Below is a small trained network, with its code and all its weights. Each question gives an input and a class and asks what happens when units are switched off, that is, made to give their printed mean instead of their output.

import numpy as np


def w(rows, s, z=0):
    codes = np.array(rows[::2]) - 128.0
    scale = np.full(codes.shape[1], s)
    scale[-1] = z or s
    return codes * scale


def f(y):
    return np.maximum(y, 0)


def log_softmax(a):
    a = a - a.max(-1, keepdims=True)
    return a - np.log(np.exp(a).sum(-1, keepdims=True))


def net(x, mask):
    res = np.array(x, float).reshape(1, 6) / 4 @ E
    y = f(res @ A[0][:, :-1].T + A[0][:, -1])
    res = res + np.where(mask, y, B[0][:, -1]) @ B[0][:, :-1]
    return log_softmax(res[-1] @ U[:, :-1].T + U[:, -1])


A, B = {}, {}
E = w([
[250,112,85],'x0',
[190,93,238],'x1',
[112,4,123],'x2',
[128,129,128],'x3',
[128,128,128],'x4',
[129,128,128],'x5',
],0.013)
A[0] = w([
[64,123,150,229],'n0',
[105,28,107,189],'n1',
[170,118,251,132],'n2',
[219,118,74,122],'n3',
[110,43,112,123],'n4',
[200,134,75,252],'n5',
],0.026,0.0032)
B[0] = w([
[76,158,162,188],'n0',
[39,58,133,226],'n1',
[215,104,227,253],'n2',
[253,76,66,243],'n3',
[131,39,108,207],'n4',
[155,203,89,229],'n5',
],0.032,0.025)
U = w([
[74,240,122,254],'0',
[50,90,128,98],'1',
[179,171,90,141],'2',
[149,41,41,113],'3',
[171,189,247,202],'4',
[124,48,238,61],'5',
[230,155,181,32],'6',
[208,9,145,118],'7',
],0.012,0.0075)

Each question gives the input, the list of numbers given to net, and the class t.
The units are the neurons (one row each of A and B). Each row of codes is followed by its name. A weight is (code - 128) times the scale printed after its matrix; where a second scale follows, it is the last column's (A, B and U).
mask holds one flag per neuron, in row order. A switched-off neuron (its flag False) gives its mean, the last column of its row in B, instead of its output. The means were averaged over made-up inputs and are rounded, as every weight is.
A unit's drop is (log p(t) with every unit on - log p(t) with that unit switched off) / (log p(t) with every unit on - log p(t) with every unit switched off).
The circuit of an input: a set's keep is (log p(t) with only the set's units on - log p(t) with every unit switched off) / (log p(t) with every unit on - log p(t) with every unit switched off). Starting from all 6 units, units are removed one at a time, each time the one whose removal leaves the highest keep (on an exact tie, the one counted first), for as long as the keep stays at least 0.8.
circuit, biggest first: the units of the circuit, biggest drop first
unit that matters most: the unit with the biggest drop
top k neurons: the k neurons with the biggest drops, biggest first
drop when u is switched off: that unit's drop, to one decimal
input [1,-2,-2,3,-1,7], class 2: top 3 neurons => n2; n1; n4
input [-5,4,-5,-6,-8,-3], class 4: unit that matters most => n1
input [2,7,0,7,6,-6], class 6: circuit, biggest first => n1; n4
input [0,-1,3,8,4,1], class 1: circuit, biggest first => n3; n2
input [8,-1,-5,1,-1,-5], class 2: top 2 neurons => n5; n2
input [-1,-2,7,4,-5,1], class 1: top 3 neurons => n2; n3; n1
input [-3,-5,-1,7,4,0], class 0: top 2 neurons => n2; n3
input [1,7,-8,-2,6,4], class 6: top 2 neurons => n0; n1
input [-6,-8,1,-7,-1,4], class 1: top 2 neurons => n2; n5
input [8,3,0,0,0,2], class 6: top 3 neurons => n5; n1; n4
input [8,-7,-8,-2,5,-8], class 2: top 2 neurons => n5; n2
input [-4,7,1,-7,-3,-6], class 5: top 2 neurons => n5; n3
input [-4,0,-5,-6,-7,-3], class 0: top 4 neurons => n2; n3; n1; n4
input [7,7,-3,5,3,-7], class 6: circuit, biggest first => n5
input [-7,-3,-2,-7,4,8], class 0: drop when n2 is switched off => 0.4
input [-3,0,-8,8,-4,6], class 0: drop when n2 is switched off => 0.6
input [5,-2,5,0,-1,4], class 3: drop when n2 is switched off => 0.8
